Here is a tiny trained network, its code and every weight. The questions are about switching its units off for an input and a class, where a switched-off unit gives its printed mean instead of its output.

import numpy as np


def w(rows, s, z=0):
    codes = np.array(rows[::2]) - 128.0
    scale = np.full(codes.shape[1], s)
    scale[-1] = z or s
    return codes * scale


def norm(h):
    return h / np.sqrt((h * h).mean(-1, keepdims=True) + 1e-5)


def f(y):
    return np.maximum(y, 0)


def log_softmax(a):
    a = a - a.max(-1, keepdims=True)
    return a - np.log(np.exp(a).sum(-1, keepdims=True))


def net(x, mask):
    res = np.array(x, float).reshape(1, 5) / 4 @ E
    u = 0
    for l in range(3):
        y = f(norm(res) @ A[l][:, :-1].T + A[l][:, -1])
        res = res + np.where(mask[u : u + 8], y, B[l][:, -1]) @ B[l][:, :-1]
        u += 8
    return log_softmax(norm(res)[-1] @ U[:, :-1].T + U[:, -1])


A, B = {}, {}
E = w([
[124,127,135,126,137,126,135,126],'x0',
[115,117,239,122,81,155,48,113],'x1',
[127,129,127,131,129,130,125,127],'x2',
[142,23,118,130,124,147,128,2],'x3',
[126,37,126,121,155,157,84,243],'x4',
],0.0035)
A[0] = w([
[215,2,141,169,184,121,108,139,1],'0.n0',
[153,73,103,116,93,142,148,16,91],'0.n1',
[115,206,122,157,100,90,117,91,158],'0.n2',
[127,39,109,172,114,108,110,111,57],'0.n3',
[90,68,108,139,126,124,106,166,173],'0.n4',
[197,170,174,144,134,86,171,167,63],'0.n5',
[109,139,204,123,101,131,107,138,72],'0.n6',
[136,100,128,117,178,126,87,194,111],'0.n7',
],0.0046,0.0021)
B[0] = w([
[47,253,47,66,100,162,69,104,199],'0.n0',
[158,124,131,226,119,126,144,151,252],'0.n1',
[58,72,132,34,187,193,129,158,215],'0.n2',
[43,206,93,49,124,91,139,69,181],'0.n3',
[82,126,155,132,145,22,182,207,199],'0.n4',
[88,113,109,134,175,212,154,120,166],'0.n5',
[222,139,153,93,168,89,71,86,183],'0.n6',
[207,89,111,183,65,108,149,93,201],'0.n7',
],0.004,0.0038)
A[1] = w([
[65,122,189,92,133,121,53,162,160],'1.n0',
[123,141,183,85,111,165,67,94,166],'1.n1',
[104,75,254,134,100,127,56,147,6],'1.n2',
[171,251,128,43,174,200,123,151,81],'1.n3',
[61,134,194,146,80,151,77,113,129],'1.n4',
[124,169,110,161,164,101,157,81,114],'1.n5',
[208,144,130,224,100,113,143,61,97],'1.n6',
[78,85,30,92,211,193,207,107,111],'1.n7',
],0.0048,0.0011)
B[1] = w([
[162,124,129,151,125,146,103,56,225],'1.n0',
[30,3,136,117,134,104,151,181,218],'1.n1',
[187,207,66,122,157,106,137,77,226],'1.n2',
[65,88,61,125,83,85,79,89,213],'1.n3',
[91,115,165,84,140,132,189,182,213],'1.n4',
[211,71,99,115,103,134,63,158,190],'1.n5',
[170,166,175,138,118,207,186,209,196],'1.n6',
[141,189,45,111,96,110,101,175,255],'1.n7',
],0.0052,0.0041)
A[2] = w([
[220,160,79,155,151,155,203,171,27],'2.n0',
[186,78,232,138,113,188,194,120,73],'2.n1',
[116,99,70,134,97,96,171,159,144],'2.n2',
[164,137,96,210,158,113,190,212,2],'2.n3',
[179,165,162,182,150,35,103,161,52],'2.n4',
[52,109,175,133,72,196,113,106,227],'2.n5',
[244,205,171,182,134,121,66,135,38],'2.n6',
[3,128,124,106,116,75,92,148,62],'2.n7',
],0.0057,0.00085)
B[2] = w([
[132,62,223,140,73,157,57,64,233],'2.n0',
[35,210,99,178,153,102,159,221,206],'2.n1',
[51,210,162,183,165,125,162,161,227],'2.n2',
[108,89,208,105,128,173,175,67,219],'2.n3',
[133,182,159,152,244,85,123,181,178],'2.n4',
[155,77,187,107,189,112,139,146,213],'2.n5',
[250,150,2,133,130,89,101,135,183],'2.n6',
[200,79,137,105,117,144,140,79,253],'2.n7',
],0.0057,0.0044)
U = w([
[65,191,6,115,91,124,135,144,226],'0',
[65,145,210,191,164,138,188,199,209],'1',
[118,19,160,49,143,114,112,68,81],'2',
[237,163,119,149,183,78,76,177,5],'3',
[200,130,140,205,51,198,122,74,61],'4',
],0.012,0.0016)

Each question gives the input, the list of numbers given to net, and the class t.
The units are the neurons (one row each of A and B). Each row of codes is followed by its name. A weight is (code - 128) times the scale printed after its matrix; where a second scale follows, it is the last column's (A, B and U).
mask holds one flag per neuron, layer by layer. A switched-off neuron (its flag False) gives its mean, the last column of its row in B, instead of its output. The means were averaged over made-up inputs and are rounded, as every weight is.
A unit's drop is (log p(t) with every unit on - log p(t) with that unit switched off) / (log p(t) with every unit on - log p(t) with every unit switched off).
The circuit of an input: a set's keep is (log p(t) with only the set's units on - log p(t) with every unit switched off) / (log p(t) with every unit on - log p(t) with every unit switched off). Starting from the 12 units with the biggest drops (on a tie, the unit counted first), units are removed one at a time, each time the one whose removal leaves the highest keep (on an exact tie, the one counted first), for as long as the keep stays at least 0.8.
circuit, biggest first: the units of the circuit, biggest drop first
unit that matters most: the unit with the biggest drop
k most important neurons: the k neurons with the biggest drops, biggest first
k most important neurons of layer l: the k neurons of layer l with the biggest drops, biggest first
input [3,7,-1,-3,5], class 3: circuit, biggest first : [1.n2]
input [-1,-3,5,8,0], class 4: 2 most important neurons of layer 0 : [0.n1 0.n2]
input [-8,2,-4,-7,5], class 3: 2 most important neurons : [2.n6 1.n1]
input [-8,-7,-5,1,-6], class 4: 3 most important neurons of layer 2 : [2.n0 2.n1 2.n3]
input [1,-1,7,8,-1], class 4: circuit, biggest first : [0.n1 1.n6]
input [7,1,-5,0,8], class 3: circuit, biggest first : [1.n1 1.n4]
input [6,0,-3,-6,-5], class 0: 3 most important neurons : [0.n5 2.n0 1.n7]
input [-1,-5,1,2,0], class 4: 2 most important neurons : [0.n2 2.n0]
input [2,-7,-1,-2,8], class 1: 2 most important neurons : [2.n3 2.n2]
input [0,1,7,1,-7], class 1: 4 most important neurons of layer 0 : [0.n1 0.n0 0.n3 0.n2]
input [-2,4,-3,-1,1], class 3: 2 most important neurons : [1.n2 0.n0]
input [7,-2,5,6,1], class 0: 2 most important neurons : [0.n0 0.n3]
input [3,-7,2,1,-5], class 4: 3 most important neurons : [2.n0 0.n0 0.n3]
input [8,-2,-4,-5,-1], class 0: circuit, biggest first : [1.n3]
input [1,-6,-1,-8,1], class 1: 2 most important neurons : [0.n0 2.n3]
input [-8,-8,6,8,2], class 0: 3 most important neurons : [0.n0 0.n3 1.n7]
input [-3,-7,-2,0,1], class 1: 3 most important neurons of layer 1 : [1.n3 1.n2 1.n0]
input [7,8,-6,-7,1], class 3: 4 most important neurons of layer 0 : [0.n0 0.n3 0.n6 0.n2]
input [-5,2,-4,0,4], class 3: 3 most important neurons : [0.n4 0.n7 0.n2]
input [2,-2,-6,-8,-2], class 0: unit that matters most : 1.n3
input [4,0,4,5,-4], class 4: 2 most important neurons : [1.n1 0.n1]
input [-4,1,-2,4,0], class 1: 3 most important neurons : [0.n1 1.n2 0.n2]
input [7,-2,-5,1,-4], class 4: 2 most important neurons of layer 0 : [0.n1 0.n0]
input [-8,-7,-2,7,2], class 0: 2 most important neurons of layer 0 : [0.n0 0.n3]
